Below is a small trained network, with its code and all its weights. Each question gives an input and a class and asks what happens when units are switched off, that is, made to give their printed mean instead of their output.

import numpy as np


def w(rows, s, z=0):
    codes = np.array(rows[::2]) - 128.0
    scale = np.full(codes.shape[1], s)
    scale[-1] = z or s
    return codes * scale


def f(y):
    return np.maximum(y, 0)


def log_softmax(a):
    a = a - a.max(-1, keepdims=True)
    return a - np.log(np.exp(a).sum(-1, keepdims=True))


def net(x, mask):
    res = np.array(x, float).reshape(1, 4) / 4 @ E
    y = f(res @ A[0][:, :-1].T + A[0][:, -1])
    res = res + np.where(mask, y, B[0][:, -1]) @ B[0][:, :-1]
    return log_softmax(res[-1] @ U[:, :-1].T + U[:, -1])


A, B = {}, {}
E = w([
[90,181,254,184],'x0',
[216,207,17,226],'x1',
[127,130,129,127],'x2',
[3,65,104,212],'x3',
],0.0066)
A[0] = w([
[161,164,38,167,90],'N1',
[187,148,113,218,62],'N2',
[185,197,122,76,106],'N3',
[149,87,59,78,103],'N4',
[94,100,163,24,5],'N5',
[112,172,195,163,168],'N6',
[184,183,147,74,66],'N7',
[108,114,82,95,128],'N8',
[106,222,64,192,44],'N9',
[167,174,70,203,107],'N10',
[188,140,143,86,193],'N11',
[148,206,69,160,76],'N12',
[92,87,157,95,17],'N13',
[83,67,78,181,104],'N14',
[164,143,124,154,82],'N15',
[172,65,100,135,73],'N16',
[156,141,106,182,30],'N17',
[154,229,107,217,27],'N18',
[183,180,130,77,89],'N19',
[151,157,198,149,174],'N20',
[75,126,190,80,54],'N21',
[120,216,210,202,161],'N22',
[191,123,118,73,95],'N23',
[118,93,70,80,207],'N24',
[105,94,101,206,83],'N25',
[173,124,98,173,53],'N26',
[184,159,145,2,108],'N27',
[162,173,69,168,39],'N28',
[122,162,180,171,171],'N29',
[116,39,228,65,35],'N30',
[133,103,74,80,184],'N31',
[50,104,128,159,163],'N32',
[101,155,200,165,184],'N33',
[63,32,76,194,101],'N34',
[190,147,114,215,77],'N35',
],0.0084,0.0031)
B[0] = w([
[84,89,153,88,223],'N1',
[104,59,177,84,198],'N2',
[31,153,158,183,210],'N3',
[110,132,62,57,192],'N4',
[95,57,181,83,207],'N5',
[141,161,49,40,209],'N6',
[34,177,161,223,196],'N7',
[138,161,101,58,165],'N8',
[116,86,172,82,199],'N9',
[110,119,183,55,225],'N10',
[46,200,132,250,213],'N11',
[102,83,151,107,206],'N12',
[102,84,145,95,176],'N13',
[3,193,160,237,198],'N14',
[69,105,136,109,158],'N15',
[123,130,85,86,156],'N16',
[87,69,167,75,162],'N17',
[129,50,173,55,215],'N18',
[39,153,162,187,197],'N19',
[112,153,54,119,202],'N20',
[144,83,131,88,212],'N21',
[174,170,34,3,231],'N22',
[36,136,108,160,188],'N23',
[184,148,45,88,206],'N24',
[38,151,159,159,176],'N25',
[106,112,137,109,169],'N26',
[12,161,158,176,234],'N27',
[115,106,143,100,195],'N28',
[129,140,22,70,194],'N29',
[132,90,151,81,253],'N30',
[179,136,65,104,196],'N31',
[101,172,118,144,214],'N32',
[152,150,57,90,220],'N33',
[18,181,172,207,227],'N34',
[102,57,186,82,201],'N35',
],0.0054,0.0059)
U = w([
[112,9,225,92,70],'0',
[115,151,116,144,255],'1',
[62,206,169,218,76],'2',
[136,159,2,90,80],'3',
[186,119,105,195,140],'4',
],0.009,0.007)

Each question gives the input, the list of numbers given to net, and the class t.
The units are the neurons (one row each of A and B). Each row of codes is followed by its name. A weight is (code - 128) times the scale printed after its matrix; where a second scale follows, it is the last column's (A, B and U).
mask holds one flag per neuron, in row order. A switched-off neuron (its flag False) gives its mean, the last column of its row in B, instead of its output. The means were averaged over made-up inputs and are rounded, as every weight is.
A unit's drop is (log p(t) with every unit on - log p(t) with that unit switched off) / (log p(t) with every unit on - log p(t) with every unit switched off).
The circuit of an input: a set's keep is (log p(t) with only the set's units on - log p(t) with every unit switched off) / (log p(t) with every unit on - log p(t) with every unit switched off). Starting from the 12 units with the biggest drops (on a tie, the unit counted first), units are removed one at a time, each time the one whose removal leaves the highest keep (on an exact tie, the one counted first), for as long as the keep stays at least 0.8.
circuit, biggest first: the units of the circuit, biggest drop first
most important unit: the unit with the biggest drop
k most important neurons: the k neurons with the biggest drops, biggest first
drop when u is switched off: that unit's drop, to one decimal
input [-6,7,2,8], class 2: most important unit : N14
input [-4,-6,3,8], class 2: circuit, biggest first : N34, N14
input [-4,-5,2,-7], class 2: circuit, biggest first : N27, N11, N7
input [-7,-6,2,2], class 3: circuit, biggest first : N24, N31
input [-8,-5,6,8], class 2: 3 most important neurons : N34, N14, N22
input [-3,4,5,6], class 2: circuit, biggest first : N14, N34
input [2,-5,7,8], class 2: 2 most important neurons : N34, N14
input [-6,-2,-4,-6], class 2: 2 most important neurons : N27, N11
input [7,6,5,-5], class 3: 2 most important neurons : N22, N29
input [-5,-4,5,7], class 2: 2 most important neurons : N34, N14
input [-7,5,4,7], class 2: drop when N34 is switched off : 0.8
input [-4,7,1,-6], class 0: drop when N10 is switched off : 0.1
input [8,-2,1,5], class 3: drop when N22 is switched off : 0.2
input [8,5,4,-6], class 3: circuit, biggest first : N22
input [8,-7,-7,7], class 3: drop when N22 is switched off : 0.2
